Below is a small trained network, with its code and all its weights. Each question gives an input and a class and asks what happens when units are switched off, that is, made to give their printed mean instead of their output.

import numpy as np


def w(rows, s, z=0):
    codes = np.array(rows[::2]) - 128.0
    scale = np.full(codes.shape[1], s)
    scale[-1] = z or s
    return codes * scale


def norm(h):
    return h / np.sqrt((h * h).mean(-1, keepdims=True) + 1e-5)


def f(y):
    return np.maximum(y, 0)


def log_softmax(a):
    a = a - a.max(-1, keepdims=True)
    return a - np.log(np.exp(a).sum(-1, keepdims=True))


def net(x, mask):
    res = np.array(x, float).reshape(1, 8) / 4 @ E
    u = 0
    for l in range(2):
        y = f(norm(res) @ A[l][:, :-1].T + A[l][:, -1])
        res = res + np.where(mask[u : u + 5], y, B[l][:, -1]) @ B[l][:, :-1]
        u += 5
    return log_softmax(norm(res)[-1] @ U[:, :-1].T + U[:, -1])


A, B = {}, {}
E = w([
[135,121,138,125,142,120,130],'x0',
[100,2,23,39,230,189,118],'x1',
[128,121,122,127,113,125,135],'x2',
[128,137,144,132,156,134,109],'x3',
[186,11,137,250,100,197,143],'x4',
[129,113,122,124,108,119,130],'x5',
[112,120,128,133,126,111,137],'x6',
[141,111,152,116,147,127,140],'x7',
],0.0048)
A[0] = w([
[160,122,157,86,116,129,192,61],'L0N1',
[70,39,66,85,195,156,91,221],'L0N2',
[155,153,141,60,124,111,72,250],'L0N3',
[139,57,131,246,128,198,160,190],'L0N4',
[37,135,57,2,176,176,132,9],'L0N5',
],0.005,0.002)
B[0] = w([
[87,158,146,104,136,160,155,131],'L0N1',
[180,89,36,85,88,165,56,253],'L0N2',
[64,168,101,133,123,106,231,192],'L0N3',
[195,103,89,150,149,179,68,240],'L0N4',
[218,155,125,144,153,2,137,225],'L0N5',
],0.0074,0.0058)
A[1] = w([
[141,162,91,78,91,92,150,249],'L1N1',
[173,97,91,82,111,149,86,197],'L1N2',
[235,97,146,182,129,153,111,244],'L1N3',
[104,119,56,39,146,26,112,119],'L1N4',
[1,200,184,99,109,83,187,67],'L1N5',
],0.0081,0.0016)
B[1] = w([
[108,155,134,158,181,155,165,214],'L1N1',
[120,145,102,104,156,162,178,229],'L1N2',
[62,142,192,144,81,76,90,255],'L1N3',
[146,140,183,138,105,90,133,244],'L1N4',
[98,57,125,115,133,254,152,216],'L1N5',
],0.0096,0.0079)
U = w([
[59,174,188,121,144,224,216,84],'0',
[74,161,213,191,53,49,54,171],'1',
[182,184,98,50,192,6,191,230],'2',
[171,51,49,103,117,178,38,6],'3',
],0.014,0.0014)

Each question gives the input, the list of numbers given to net, and the class t.
The units are the neurons (one row each of A and B). Each row of codes is followed by its name. A weight is (code - 128) times the scale printed after its matrix; where a second scale follows, it is the last column's (A, B and U).
mask holds one flag per neuron, layer by layer. A switched-off neuron (its flag False) gives its mean, the last column of its row in B, instead of its output. The means were averaged over made-up inputs and are rounded, as every weight is.
A unit's drop is (log p(t) with every unit on - log p(t) with that unit switched off) / (log p(t) with every unit on - log p(t) with every unit switched off).
The circuit of an input: a set's keep is (log p(t) with only the set's units on - log p(t) with every unit switched off) / (log p(t) with every unit on - log p(t) with every unit switched off). Starting from all 10 units, units are removed one at a time, each time the one whose removal leaves the highest keep (on an exact tie, the one counted first), for as long as the keep stays at least 0.8.
units of the circuit, in order: the units of the circuit, biggest drop first
top k neurons: the k neurons with the biggest drops, biggest first
k most important neurons of layer l: the k neurons of layer l with the biggest drops, biggest first
drop when u is switched off: that unit's drop, to one decimal
input [-1,1,-1,-6,-3,1,-1,0], class 2: units of the circuit, in order	(L0N5)
input [-4,-8,5,2,0,0,-6,0], class 0: units of the circuit, in order	(L0N4 L0N2 L0N5 L1N5)
input [-8,0,4,6,-8,-4,7,-2], class 0: top 3 neurons	(L1N5 L0N2 L0N4)
input [-7,3,-1,-5,0,0,-3,4], class 2: top 2 neurons	(L0N5 L1N5)
input [3,7,7,1,-1,6,7,-4], class 2: top 2 neurons	(L0N5 L1N5)
input [1,-6,0,-8,0,-5,-4,-6], class 0: 3 most important neurons of layer 0	(L0N4 L0N2 L0N5)
input [4,-2,4,5,8,-8,-3,-1], class 1: top 2 neurons	(L1N3 L0N2)
input [7,7,4,1,0,-5,-8,-2], class 2: units of the circuit, in order	(L0N5 L1N5)
input [7,0,0,-1,3,0,-8,7], class 1: 2 most important neurons of layer 1	(L1N3 L1N5)
input [8,1,1,-3,-2,1,-1,6], class 2: 2 most important neurons of layer 1	(L1N3 L1N5)
input [-5,0,-5,4,8,-6,8,-2], class 1: drop when L0N2 is switched off	0.6
input [6,4,5,-2,-3,5,-4,-8], class 2: drop when L1N3 is switched off	0.0
input [-5,0,-8,0,2,-2,7,7], class 1: drop when L1N3 is switched off	2.1
input [-3,7,-4,8,-2,-3,3,3], class 2: top neuron	(L0N5)
input [5,4,-7,7,0,-1,-7,6], class 2: drop when L0N4 is switched off	0.1
